Below are the code and all the weights of a small trained network. Each question names an input and a target symbol and asks about switching units off, where a switched-off unit gives its printed mean instead of its output.

import numpy as np


def w(rows, s, z=0):
    codes = np.array(rows[::2]) - 128.0
    scale = np.full(codes.shape[1], s)
    scale[-1] = z or s
    return codes * scale


def norm(h):
    return h / np.sqrt((h * h).mean(-1, keepdims=True) + 1e-5)


def f(y):
    return y / 2 * (1 + np.tanh(0.7978845608 * (y + 0.044715 * y**3)))


def softmax(a):
    e = np.exp(a - a.max(-1, keepdims=True))
    return e / e.sum(-1, keepdims=True)


def log_softmax(a):
    a = a - a.max(-1, keepdims=True)
    return a - np.log(np.exp(a).sum(-1, keepdims=True))


def net(x, mask):
    ids = ['γεηθλμξψω'.index(c) for c in x.split()]
    T = len(ids)
    res = E[ids] + P[:T]
    u = 0
    for l in range(2):
        r = norm(res)
        for j in range(3):
            rows = slice(2 * j, 2 * j + 2)
            q, k, v = (r @ M[l][rows].T for M in (Q, K, V))
            z = softmax(np.where(np.tri(T) > 0, q @ k.T / 2**0.5, -1e9)) @ v
            o = O[l][rows]
            res = res + np.where(mask[u + j], z, o[:, -1]) @ o[:, :-1]
        u += 3
        y = f(norm(res) @ A[l][:, :-1].T + A[l][:, -1])
        res = res + np.where(mask[u : u + 4], y, B[l][:, -1]) @ B[l][:, :-1]
        u += 4
    return log_softmax(norm(res)[-1] @ U[:, :-1].T + U[:, -1])


Q, K, V, O, A, B = {}, {}, {}, {}, {}, {}
E = w([
[157,86,154],'γ',
[132,164,65],'ε',
[176,91,119],'η',
[52,146,219],'θ',
[113,34,39],'λ',
[250,41,45],'μ',
[133,91,197],'ξ',
[174,205,19],'ψ',
[100,50,221],'ω',
],0.016)
P = w([
[119,217,155],'0',
[90,98,2],'1',
[69,58,70],'2',
[92,122,92],'3',
[97,22,179],'4',
[123,131,124],'5',
[79,59,115],'6',
],0.0067)
Q[0] = w([
[75,155,1],'L0H0',
[59,73,163],'L0H0',
[69,161,106],'L0H1',
[125,157,114],'L0H1',
[161,64,88],'L0H2',
[164,117,108],'L0H2',
],0.021)
K[0] = w([
[31,134,48],'L0H0',
[44,46,95],'L0H0',
[79,105,93],'L0H1',
[114,154,135],'L0H1',
[148,49,4],'L0H2',
[127,69,109],'L0H2',
],0.016)
V[0] = w([
[240,115,167],'L0H0',
[212,122,148],'L0H0',
[186,199,206],'L0H1',
[186,71,183],'L0H1',
[97,254,241],'L0H2',
[57,108,191],'L0H2',
],0.0074)
O[0] = w([
[60,130,84,119],'L0H0',
[84,123,107,122],'L0H0',
[253,100,129,81],'L0H1',
[92,93,14,144],'L0H1',
[239,98,143,2],'L0H2',
[107,74,94,110],'L0H2',
],0.0065,0.012)
A[0] = w([
[186,75,146,103],'L0N0',
[64,159,254,37],'L0N1',
[120,222,46,64],'L0N2',
[104,137,78,1],'L0N3',
],0.0093,0.0013)
B[0] = w([
[74,170,124,88],'L0N0',
[53,30,90,186],'L0N1',
[44,2,150,244],'L0N2',
[160,85,185,252],'L0N3',
],0.01,0.0019)
Q[1] = w([
[65,104,80],'L1H0',
[115,80,28],'L1H0',
[174,194,102],'L1H1',
[214,93,77],'L1H1',
[144,85,35],'L1H2',
[142,169,5],'L1H2',
],0.019)
K[1] = w([
[197,141,167],'L1H0',
[179,47,89],'L1H0',
[51,102,109],'L1H1',
[157,71,66],'L1H1',
[192,99,86],'L1H2',
[134,155,5],'L1H2',
],0.02)
V[1] = w([
[251,80,164],'L1H0',
[104,219,154],'L1H0',
[202,129,20],'L1H1',
[159,45,159],'L1H1',
[131,129,203],'L1H2',
[168,55,71],'L1H2',
],0.019)
O[1] = w([
[107,252,32,116],'L1H0',
[42,70,90,13],'L1H0',
[240,81,86,167],'L1H1',
[155,160,209,156],'L1H1',
[113,142,49,22],'L1H2',
[196,196,152,255],'L1H2',
],0.014,0.0079)
A[1] = w([
[204,173,128,98],'L1N0',
[223,133,4,206],'L1N1',
[148,147,223,5],'L1N2',
[195,95,100,123],'L1N3',
],0.015,0.0026)
B[1] = w([
[116,96,252,217],'L1N0',
[166,24,70,254],'L1N1',
[71,205,61,203],'L1N2',
[166,168,154,168],'L1N3',
],0.013,0.0077)
U = w([
[201,129,109,136],'γ',
[6,114,42,124],'ε',
[130,179,169,125],'η',
[23,203,113,56],'θ',
[47,53,187,204],'λ',
[102,141,129,3],'μ',
[111,233,32,86],'ξ',
[98,69,69,128],'ψ',
[73,200,141,66],'ω',
],0.015,0.0049)

Each question gives the input, a string of symbols that net reads in full, and the target symbol t.
The units are the heads (2 rows each of Q, K, V and O) and the neurons (one row each of A and B). Each row of codes is followed by its name. A weight is (code - 128) times the scale printed after its matrix; where a second scale follows, it is the last column's (O, A, B and U).
mask holds one flag per unit, layer by layer, with each layer's heads first. A switched-off unit (its flag False) gives its mean, the last column of its rows in O or B, instead of its output. The means were averaged over made-up inputs and are rounded, as every weight is.
A unit's drop is (log p(t) with every unit on - log p(t) with that unit switched off) / (log p(t) with every unit on - log p(t) with every unit switched off).
The circuit of an input: a set's keep is (log p(t) with only the set's units on - log p(t) with every unit switched off) / (log p(t) with every unit on - log p(t) with every unit switched off). Starting from the 12 units with the biggest drops (on a tie, the unit counted first), units are removed one at a time, each time the one whose removal leaves the highest keep (on an exact tie, the one counted first), for as long as the keep stays at least 0.8.
units of the circuit, in order: the units of the circuit, biggest drop first
k most important neurons of layer l: the k neurons of layer l with the biggest drops, biggest first
which heads matter: for each layer, one digit per head in row order, 1 if its drop is at least 0.15 and else 0, layers parted by /
input λ λ γ λ λ γ, target λ: units of the circuit, in order : (L1H0; L1H1)
input ε λ λ ξ η, target ε: units of the circuit, in order : (L0H2; L0H1; L1H0)
input γ ξ θ, target γ: which heads matter : 011 / 000
input η λ ψ, target η: which heads matter : 111 / 100
input ξ θ ξ, target ξ: units of the circuit, in order : (L0H2; L1H0)
input γ λ λ, target γ: units of the circuit, in order : (L0H1; L0H2; L1H2)
input η λ ψ γ ω λ, target η: units of the circuit, in order : (L0H0; L0H1; L0H2; L1H2)
input ε λ ψ, target ε: which heads matter : 011 / 000
input λ λ ψ ε, target λ: units of the circuit, in order : (L1H0)
input θ ψ λ, target θ: units of the circuit, in order : (L0H2; L1H1)
input ξ ε ω, target ξ: which heads matter : 011 / 100
input ψ ε ε λ γ λ, target ψ: which heads matter : 011 / 110
input ξ γ ε η, target ξ: units of the circuit, in order : (L1H0; L0H2)
input γ ε λ θ, target γ: which heads matter : 111 / 010
input ε ξ θ, target ε: units of the circuit, in order : (L0H1; L0H2; L1H0)
input ε λ ω, target ε: units of the circuit, in order : (L0H1; L0H2; L1H0)
input λ λ η, target λ: which heads matter : 010 / 100
input θ ε ξ λ λ λ γ, target θ: which heads matter : 011 / 010
input ε ξ γ ε γ η, target ε: which heads matter : 111 / 100
input λ ξ μ λ λ λ ε, target θ: most important neuron of layer 1 : (L1N2)
